The symbols move the items like this.
§: Q500->Q580, Q920->Q677, Q266->Q503, Q23->Q974, Q550->Q605, Q17->Q34, Q588->Q868, Q772->Q882, Q580->Q308, Q552->Q19, Q954->Q550, Q279->Q700, Q784->Q353, Q295->Q626, Q396->Q848, Q677->Q295, Q942->Q830, Q932->Q551, Q551->Q950, Q84->Q547, Q446->Q266, Q405->Q190, Q700->Q326, Q724->Q188, Q525->Q396, Q830->Q51, Q754->Q278, Q686->Q251, Q386->Q795, Q257->Q54, Q190->Q414, Q355->Q134, Q868->Q815, Q950->Q778, Q539->Q784, Q308->Q96, Q626->Q405, Q848->Q954, Q583->Q920, Q600->Q43, Q815->Q339, Q535->Q279, Q974->Q357, Q19->Q686, Q217->Q552, Q113->Q300, Q882->Q525, Q705->Q173, Q807->Q109, Q778->Q386, Q300->Q879, Q162->Q628, Q516->Q934, Q169->Q446, Q54->Q500, Q229->Q754, Q74->Q772, Q220->Q17, Q795->Q942, Q879->Q229, Q51->Q811, Q934->Q583, Q357->Q162, Q410->Q943, Q628->Q183, Q890->Q410, Q547->Q516, Q173->Q84, Q339->Q217, Q43->Q989, Q326->Q890, Q943->Q23, Q414->Q257, Q269->Q532, Q989->Q74, Q278->Q724, Q251->Q269, Q34->Q535, Q811->Q588, Q183->Q169, Q134->Q356, Q188->Q220, Q356->Q113, Q109->Q705, Q503->Q600, Q353->Q807, Q605->Q932, Q532->Q539, Q96->Q355
@: Q500->Q815, Q920->Q778, Q266->Q96, Q23->Q405, Q550->Q220, Q17->Q84, Q588->Q357, Q772->Q879, Q580->Q339, Q552->Q446, Q954->Q188, Q279->Q934, Q784->Q772, Q295->Q795, Q396->Q278, Q677->Q386, Q942->Q410, Q932->Q34, Q551->Q535, Q84->Q550, Q446->Q308, Q405->Q830, Q700->Q583, Q724->Q109, Q525->Q754, Q830->Q943, Q754->Q353, Q686->Q503, Q386->Q326, Q257->Q588, Q190->Q51, Q355->Q19, Q868->Q162, Q950->Q279, Q539->Q74, Q308->Q217, Q626->Q942, Q848->Q724, Q583->Q950, Q600->Q134, Q815->Q628, Q535->Q516, Q974->Q190, Q19->Q266, Q217->Q169, Q113->Q269, Q882->Q229, Q705->Q848, Q807->Q525, Q778->Q700, Q300->Q532, Q162->Q257, Q516->Q932, Q169->Q580, Q54->Q868, Q229->Q784, Q74->Q300, Q220->Q173, Q795->Q890, Q879->Q539, Q51->Q23, Q934->Q551, Q357->Q414, Q410->Q295, Q628->Q54, Q890->Q677, Q547->Q605, Q173->Q954, Q339->Q183, Q43->Q356, Q326->Q920, Q943->Q626, Q414->Q811, Q269->Q43, Q989->Q113, Q278->Q807, Q251->Q600, Q34->Q547, Q811->Q974, Q183->Q500, Q134->Q686, Q188->Q705, Q356->Q251, Q109->Q396, Q503->Q355, Q353->Q882, Q605->Q17, Q532->Q989, Q96->Q552
!: Q500->Q162, Q920->Q279, Q266->Q217, Q23->Q942, Q550->Q705, Q17->Q954, Q588->Q190, Q772->Q532, Q580->Q628, Q552->Q580, Q954->Q109, Q279->Q932, Q784->Q300, Q295->Q326, Q396->Q353, Q677->Q700, Q942->Q677, Q932->Q84, Q551->Q547, Q84->Q188, Q446->Q339, Q405->Q410, Q700->Q551, Q724->Q525, Q525->Q784, Q830->Q295, Q754->Q772, Q686->Q96, Q386->Q583, Q257->Q974, Q190->Q943, Q355->Q446, Q868->Q414, Q950->Q516, Q539->Q113, Q308->Q183, Q626->Q890, Q848->Q807, Q583->Q535, Q600->Q19, Q815->Q257, Q535->Q605, Q974->Q830, Q19->Q308, Q217->Q500, Q113->Q600, Q882->Q539, Q705->Q278, Q807->Q229, Q778->Q934, Q300->Q43, Q162->Q811, Q516->Q17, Q169->Q815, Q54->Q357, Q229->Q74, Q74->Q269, Q220->Q848, Q795->Q920, Q879->Q989, Q51->Q626, Q934->Q34, Q357->Q51, Q410->Q386, Q628->Q588, Q890->Q778, Q547->Q220, Q173->Q724, Q339->Q54, Q43->Q686, Q326->Q950, Q943->Q795, Q414->Q23, Q269->Q134, Q989->Q251, Q278->Q882, Q251->Q355, Q34->Q550, Q811->Q405, Q183->Q868, Q134->Q266, Q188->Q396, Q356->Q503, Q109->Q754, Q503->Q552, Q353->Q879, Q605->Q173, Q532->Q356, Q96->Q169
%: Q500->Q183, Q920->Q326, Q266->Q19, Q23->Q51, Q550->Q84, Q17->Q605, Q588->Q257, Q772->Q784, Q580->Q169, Q552->Q96, Q954->Q173, Q279->Q950, Q784->Q229, Q295->Q410, Q396->Q109, Q677->Q890, Q942->Q626, Q932->Q516, Q551->Q934, Q84->Q17, Q446->Q552, Q405->Q23, Q700->Q778, Q724->Q848, Q525->Q807, Q830->Q405, Q754->Q525, Q686->Q134, Q386->Q677, Q257->Q162, Q190->Q974, Q355->Q503, Q868->Q54, Q950->Q583, Q539->Q879, Q308->Q446, Q626->Q943, Q848->Q705, Q583->Q700, Q600->Q251, Q815->Q500, Q535->Q551, Q974->Q811, Q19->Q355, Q217->Q308, Q113->Q989, Q882->Q353, Q705->Q188, Q807->Q278, Q778->Q920, Q300->Q74, Q162->Q868, Q516->Q535, Q169->Q217, Q54->Q628, Q229->Q882, Q74->Q539, Q220->Q550, Q795->Q295, Q879->Q772, Q51->Q190, Q934->Q279, Q357->Q588, Q410->Q942, Q628->Q815, Q890->Q795, Q547->Q34, Q173->Q220, Q339->Q580, Q43->Q269, Q326->Q386, Q943->Q830, Q414->Q357, Q269->Q113, Q989->Q532, Q278->Q396, Q251->Q356, Q34->Q932, Q811->Q414, Q183->Q339, Q134->Q600, Q188->Q954, Q356->Q43, Q109->Q724, Q503->Q686, Q353->Q754, Q605->Q547, Q532->Q300, Q96->Q266
$: Q500->Q54, Q920->Q583, Q266->Q446, Q23->Q943, Q550->Q954, Q17->Q220, Q588->Q811, Q772->Q74, Q580->Q500, Q552->Q217, Q954->Q848, Q279->Q535, Q784->Q539, Q295->Q677, Q396->Q525, Q677->Q920, Q942->Q795, Q932->Q605, Q551->Q932, Q84->Q173, Q446->Q169, Q405->Q626, Q700->Q279, Q724->Q278, Q525->Q882, Q830->Q942, Q754->Q229, Q686->Q19, Q386->Q778, Q257->Q414, Q190->Q405, Q355->Q96, Q868->Q588, Q950->Q551, Q539->Q532, Q308->Q580, Q626->Q295, Q848->Q396, Q583->Q934, Q600->Q503, Q815->Q868, Q535->Q34, Q974->Q23, Q19->Q552, Q217->Q339, Q113->Q356, Q882->Q772, Q705->Q109, Q807->Q353, Q778->Q950, Q300->Q113, Q162->Q357, Q516->Q547, Q169->Q183, Q54->Q257, Q229->Q879, Q74->Q989, Q220->Q188, Q795->Q386, Q879->Q300, Q51->Q830, Q934->Q516, Q357->Q974, Q410->Q890, Q628->Q162, Q890->Q326, Q547->Q84, Q173->Q705, Q339->Q815, Q43->Q600, Q326->Q700, Q943->Q410, Q414->Q190, Q269->Q251, Q989->Q43, Q278->Q754, Q251->Q686, Q34->Q17, Q811->Q51, Q183->Q628, Q134->Q355, Q188->Q724, Q356->Q134, Q109->Q807, Q503->Q266, Q353->Q784, Q605->Q550, Q532->Q269, Q96->Q308
~: Q500->Q257, Q920->Q934, Q266->Q169, Q23->Q410, Q550->Q848, Q17->Q188, Q588->Q51, Q772->Q989, Q580->Q54, Q552->Q339, Q954->Q396, Q279->Q34, Q784->Q532, Q295->Q920, Q396->Q882, Q677->Q583, Q942->Q386, Q932->Q550, Q551->Q605, Q84->Q705, Q446->Q183, Q405->Q295, Q700->Q535, Q724->Q754, Q525->Q772, Q830->Q795, Q754->Q879, Q686->Q552, Q386->Q950, Q257->Q190, Q190->Q626, Q355->Q308, Q868->Q811, Q950->Q932, Q539->Q269, Q308->Q500, Q626->Q677, Q848->Q525, Q583->Q516, Q600->Q266, Q815->Q588, Q535->Q17, Q974->Q943, Q19->Q217, Q217->Q815, Q113->Q134, Q882->Q74, Q705->Q807, Q807->Q784, Q778->Q551, Q300->Q356, Q162->Q974, Q516->Q84, Q169->Q628, Q54->Q414, Q229->Q300, Q74->Q43, Q220->Q724, Q795->Q778, Q879->Q113, Q51->Q942, Q934->Q547, Q357->Q23, Q410->Q326, Q628->Q357, Q890->Q700, Q547->Q173, Q173->Q109, Q339->Q868, Q43->Q503, Q326->Q279, Q943->Q890, Q414->Q405, Q269->Q686, Q989->Q600, Q278->Q229, Q251->Q19, Q34->Q220, Q811->Q830, Q183->Q162, Q134->Q96, Q188->Q278, Q356->Q355, Q109->Q353, Q503->Q446, Q353->Q539, Q605->Q954, Q532->Q251, Q96->Q580

In the rows, zero is written as 146.

The rows follow the links: the fewer symbols apart two items are, the more alike their rows tend to be.

Each row is also shifted at random along 4 hidden directions that mean nothing.

Some items, each with a row of numbers:
Q811 -> [90,150,132,126,170,130,119,175,140,99,136,142,122,164,127,161,177,125,109,141,113,130,153,181,173,81,155,111,154,126,130,118,123]
Q954 -> [198,146,170,125,124,120,183,128,102,140,189,94,170,152,158,176,132,177,187,159,179,146,136,142,142,161,175,183,148,139,145,182,208]
Q989 -> [211,118,136,181,148,201,139,149,151,127,59,177,137,129,180,139,142,152,160,94,151,128,108,141,158,195,155,143,194,144,119,149,123]
Q257 -> [175,165,157,109,129,130,116,204,188,141,137,134,119,163,76,117,173,102,150,169,53,158,170,178,132,122,155,140,144,106,140,130,120]
Q815 -> [135,126,176,105,147,109,125,196,157,143,106,148,112,116,138,106,144,90,152,112,157,123,164,133,172,121,168,119,156,82,144,139,103]
Q405 -> [157,172,127,121,148,140,110,144,116,117,188,164,106,172,159,116,169,164,125,164,144,137,145,184,159,96,133,151,155,149,157,95,151]
Q162 -> [119,169,171,107,140,99,110,197,148,142,147,137,114,142,119,110,181,109,152,149,143,144,150,151,149,122,164,138,141,91,149,135,140]
Q295 -> [169,171,129,170,152,134,137,118,125,148,186,178,115,186,176,126,175,168,116,184,179,124,144,168,149,98,94,128,127,167,154,106,175]
Q300 -> [187,153,137,175,138,177,124,146,113,128,112,164,135,136,190,135,163,178,178,111,186,142,87,139,140,214,161,179,191,143,131,154,176]
Q686 -> [145,160,140,166,129,154,117,144,168,194,121,170,142,140,161,90,143,126,187,160,156,147,144,115,99,222,128,170,157,134,152,142,169]
Q551 -> [234,158,165,135,159,145,185,122,138,169,173,176,172,127,187,134,112,155,146,151,213,138,163,113,161,114,163,138,143,145,165,180,146]
Q326 -> [159,183,123,175,179,166,163,127,176,146,161,180,169,173,144,173,157,149,96,177,126,147,170,153,141,93,130,107,132,178,145,147,135]
Q516 -> [133,133,171,140,176,149,194,143,179,170,154,155,196,97,129,177,116,134,92,113,171,170,170,108,177,102,163,102,108,163,161,193,80]
Q552 -> [71,168,132,125,153,161,115,170,199,171,119,152,180,124,108,125,130,95,164,155,92,170,175,115,105,188,176,157,162,131,153,161,115]
Q19 -> [119,143,133,167,151,174,132,168,215,178,79,163,163,143,116,133,128,92,164,154,78,152,170,127,106,190,142,135,159,132,136,159,115]
Q848 -> [186,135,171,114,127,145,176,156,132,130,165,102,175,113,114,174,133,170,155,119,127,186,126,148,160,165,191,172,145,151,150,188,139]
Q932 -> [177,133,170,142,154,135,200,128,167,172,164,146,180,126,141,164,107,142,127,143,165,154,174,121,156,113,147,121,109,160,159,180,125]
Q17 -> [130,104,176,162,165,119,215,133,151,156,142,113,183,145,140,216,118,141,123,133,166,131,165,133,166,109,146,106,106,152,131,183,138]
Q217 -> [77,137,130,116,149,131,118,137,128,152,139,143,141,151,179,118,112,113,193,171,164,111,173,126,127,157,162,170,179,113,149,127,174]
Q943 -> [152,163,131,140,158,138,120,141,115,124,177,178,100,154,165,119,176,164,110,149,176,137,140,169,174,89,122,130,142,152,154,102,140]
Q784 -> [180,151,165,175,133,152,144,167,131,128,109,135,136,128,143,160,191,172,154,93,172,166,76,145,154,205,156,156,153,141,125,175,155]
Q583 -> [168,190,129,144,172,162,168,113,152,159,192,178,187,149,167,154,133,161,121,177,167,158,168,125,141,109,154,135,142,170,167,163,149]
Q183 -> [62,136,140,98,136,110,109,144,118,157,173,129,119,142,160,100,123,121,183,169,167,124,172,137,135,145,146,174,154,117,161,112,166]
Q550 -> [125,126,175,144,162,126,208,152,160,144,143,108,196,127,118,219,131,139,125,120,149,155,156,127,165,122,175,113,117,147,132,204,127]
Q23 -> [203,161,132,120,153,165,119,174,161,107,140,168,114,159,126,128,168,138,110,147,86,150,154,189,171,87,153,124,162,137,145,115,103]
Q134 -> [113,141,137,173,137,163,122,148,170,184,104,174,143,127,156,110,140,129,168,138,150,152,140,110,116,211,125,150,153,147,151,144,134]
Q547 -> [136,166,178,133,140,115,181,129,143,184,208,125,187,125,131,155,133,159,141,159,187,176,159,109,134,143,153,150,97,158,173,185,156]
Q724 -> [211,131,174,120,114,131,170,136,95,128,183,101,149,128,155,155,138,188,184,130,179,157,115,150,159,176,176,193,149,142,148,168,182]
Q605 -> [93,100,161,165,163,123,211,117,163,164,158,108,186,153,125,217,108,142,110,149,140,141,180,137,156,107,126,110,92,175,143,172,133]
Q778 -> [194,195,141,153,188,166,165,153,177,143,144,198,185,130,156,162,163,139,94,136,168,158,154,119,157,96,176,96,147,151,153,182,107]
Q705 -> [139,103,152,137,135,133,190,120,107,121,172,83,167,154,143,205,117,179,158,141,144,143,141,162,159,146,160,170,141,167,136,161,174]

In each set, the symbols that take the first to the second take the third to the fourth, perhaps in another order. Give the fourth.
Answer with the item's name.
A [194,138,116,177,126,212,130,140,165,134,111,148,148,159,129,152,144,169,170,144,75,165,121,168,118,217,133,181,177,178,132,137,151]
B [134,128,118,172,137,199,125,138,161,155,105,170,144,126,151,130,131,151,151,119,126,162,122,137,133,209,134,160,169,171,145,136,117]
C [85,89,158,150,133,158,171,155,158,133,140,95,156,109,77,200,144,169,102,91,92,198,118,167,170,164,138,140,108,191,136,158,84]
D Q882

A [91,110,131,189,160,175,137,155,202,176,67,165,155,139,133,147,129,101,142,129,107,137,159,125,126,187,115,118,147,153,131,144,104]
B [74,163,131,149,148,142,116,147,156,175,124,156,160,146,162,124,136,112,182,164,154,133,160,113,107,194,148,155,162,123,146,146,169]
C [177,112,165,126,120,153,172,147,136,131,161,94,158,124,107,171,130,177,152,119,113,180,127,156,163,168,165,173,138,165,145,169,133]
D Q525

A [127,160,166,130,147,122,180,123,145,187,211,142,189,118,151,147,120,161,129,158,202,173,164,106,144,134,151,145,102,166,174,179,147]
B [113,95,151,135,132,139,180,121,109,121,173,82,159,136,131,198,120,183,144,125,138,158,133,163,169,155,151,170,132,170,138,155,154]
C [118,150,142,90,124,129,107,158,150,167,167,134,135,137,132,85,116,114,191,181,117,147,182,139,118,162,160,185,162,117,168,123,148]
D Q974

A [27,121,118,109,146,137,116,140,155,153,150,125,147,147,128,129,103,106,157,165,104,137,195,142,129,145,146,155,153,138,157,113,126]
B [111,138,159,100,132,111,116,178,154,156,141,136,118,133,122,96,139,103,164,152,129,140,169,144,143,134,154,154,144,103,155,121,127]
C [180,130,181,122,120,143,165,165,123,131,158,108,151,96,121,155,148,178,150,92,160,189,108,141,173,177,179,174,137,149,151,178,126]
D Q754

A [106,97,123,197,142,162,136,110,141,170,96,166,126,160,197,132,117,135,170,146,173,100,141,131,131,192,93,146,160,153,137,116,163]
B [100,154,146,170,149,152,120,157,166,185,99,178,149,116,162,109,146,120,165,127,181,146,135,100,118,205,143,145,154,130,151,152,136]
C [72,150,141,99,150,130,107,163,139,152,142,147,147,122,159,105,122,108,180,147,165,136,170,115,134,156,182,162,173,104,158,140,141]
D Q339

A [142,146,128,169,124,163,114,122,141,183,132,170,128,140,180,91,135,153,188,155,172,143,130,123,111,224,114,183,160,155,156,125,175]
B [88,141,125,160,150,159,131,151,182,171,98,155,160,154,143,141,126,101,174,166,110,131,170,127,106,181,140,146,163,132,137,142,144]
C [113,123,162,130,142,90,125,168,127,134,128,130,99,166,157,128,159,108,163,151,164,96,159,162,164,105,135,126,143,91,133,112,157]
D Q974

A [141,100,121,195,144,179,145,135,192,175,68,163,139,167,150,139,113,107,166,155,95,114,166,144,118,187,95,133,156,153,126,128,140]
B [143,118,130,123,142,149,126,151,158,148,111,143,138,161,162,119,101,101,195,171,108,102,183,144,130,153,157,159,187,109,139,129,155]
C [209,107,161,164,103,165,165,155,164,143,129,104,135,144,88,167,151,172,152,125,78,181,115,180,145,192,125,167,129,172,130,149,135]
D Q300

A [191,146,143,140,139,141,185,89,137,179,212,147,170,161,167,139,93,167,157,201,167,143,185,137,127,127,121,165,123,180,171,149,181]
B [225,173,161,126,151,151,180,124,151,174,192,167,182,121,165,124,116,157,141,163,183,162,167,115,143,126,164,148,132,157,176,179,145]
C [112,108,151,118,139,111,123,152,133,147,134,129,108,156,159,114,119,106,178,155,144,100,178,152,148,125,135,146,154,104,143,104,151]
D Q183

A [139,146,171,95,127,102,110,180,138,159,147,139,113,130,145,83,147,107,180,151,163,130,163,140,145,142,161,157,153,90,155,128,146]
B [163,165,136,143,157,157,123,158,162,134,159,180,119,146,128,125,173,150,86,139,125,163,150,171,173,87,125,111,130,163,160,117,98]
C [156,160,129,172,126,189,130,154,154,136,122,140,156,143,125,156,171,174,154,129,107,184,102,154,125,220,151,173,162,172,134,157,152]
D Q96

A [54,109,140,120,135,114,122,152,149,149,155,116,114,167,118,133,126,109,149,174,95,121,187,173,140,118,116,146,129,130,145,97,141]
B [114,111,155,111,139,112,126,157,131,146,129,137,107,147,163,109,125,108,179,150,158,101,173,150,154,123,143,148,157,95,145,110,146]
C [119,151,169,104,132,95,114,181,141,149,152,136,106,148,134,99,161,112,167,156,153,132,158,147,143,128,151,150,140,97,152,125,149]
D Q815

A [85,128,131,141,163,120,132,161,136,101,131,132,110,190,140,175,170,126,125,154,109,104,163,192,170,76,133,111,154,124,120,104,147]
B [208,155,131,125,151,158,123,163,144,104,145,165,104,166,142,125,167,144,124,151,111,130,152,194,172,83,146,127,166,130,138,110,126]
C [207,133,180,138,142,129,202,146,144,143,147,103,182,146,135,193,131,151,160,141,152,144,148,136,152,141,176,146,134,132,133,199,167]
D Q848

A [166,166,126,125,148,150,116,150,136,115,175,165,110,161,139,120,169,155,118,159,124,146,154,184,164,94,135,141,153,149,154,104,129]
B [168,176,146,167,172,149,140,155,162,143,147,195,125,150,147,138,183,146,88,137,162,149,141,155,167,81,119,96,123,155,150,135,113]
C [184,137,115,168,124,213,122,135,175,155,113,162,149,140,129,122,133,158,166,147,76,174,133,150,115,222,130,180,177,181,147,136,135]
D Q134

A [186,168,150,140,180,160,178,134,157,154,163,183,191,116,167,154,122,146,109,138,184,156,163,116,164,103,173,116,139,158,165,183,115]
B [166,192,136,161,186,152,163,125,138,146,172,191,171,152,190,162,155,158,117,160,200,137,151,124,151,96,154,116,145,155,155,163,157]
C [123,116,138,192,117,148,153,118,110,135,145,103,127,176,144,182,165,191,160,145,144,144,102,174,137,201,101,175,136,180,125,130,199]
D Q525

A [143,96,155,135,142,152,193,137,144,121,150,88,180,143,105,216,114,161,141,127,96,162,150,165,165,139,169,150,134,169,131,171,127]
B [136,142,145,134,110,127,186,103,131,163,232,74,188,184,113,185,113,176,180,213,107,170,171,159,104,168,138,200,112,185,158,158,215]
C [141,142,131,164,134,180,115,134,139,166,121,177,136,122,177,106,144,158,171,122,180,156,115,120,129,218,137,173,169,155,151,138,147]
D Q532

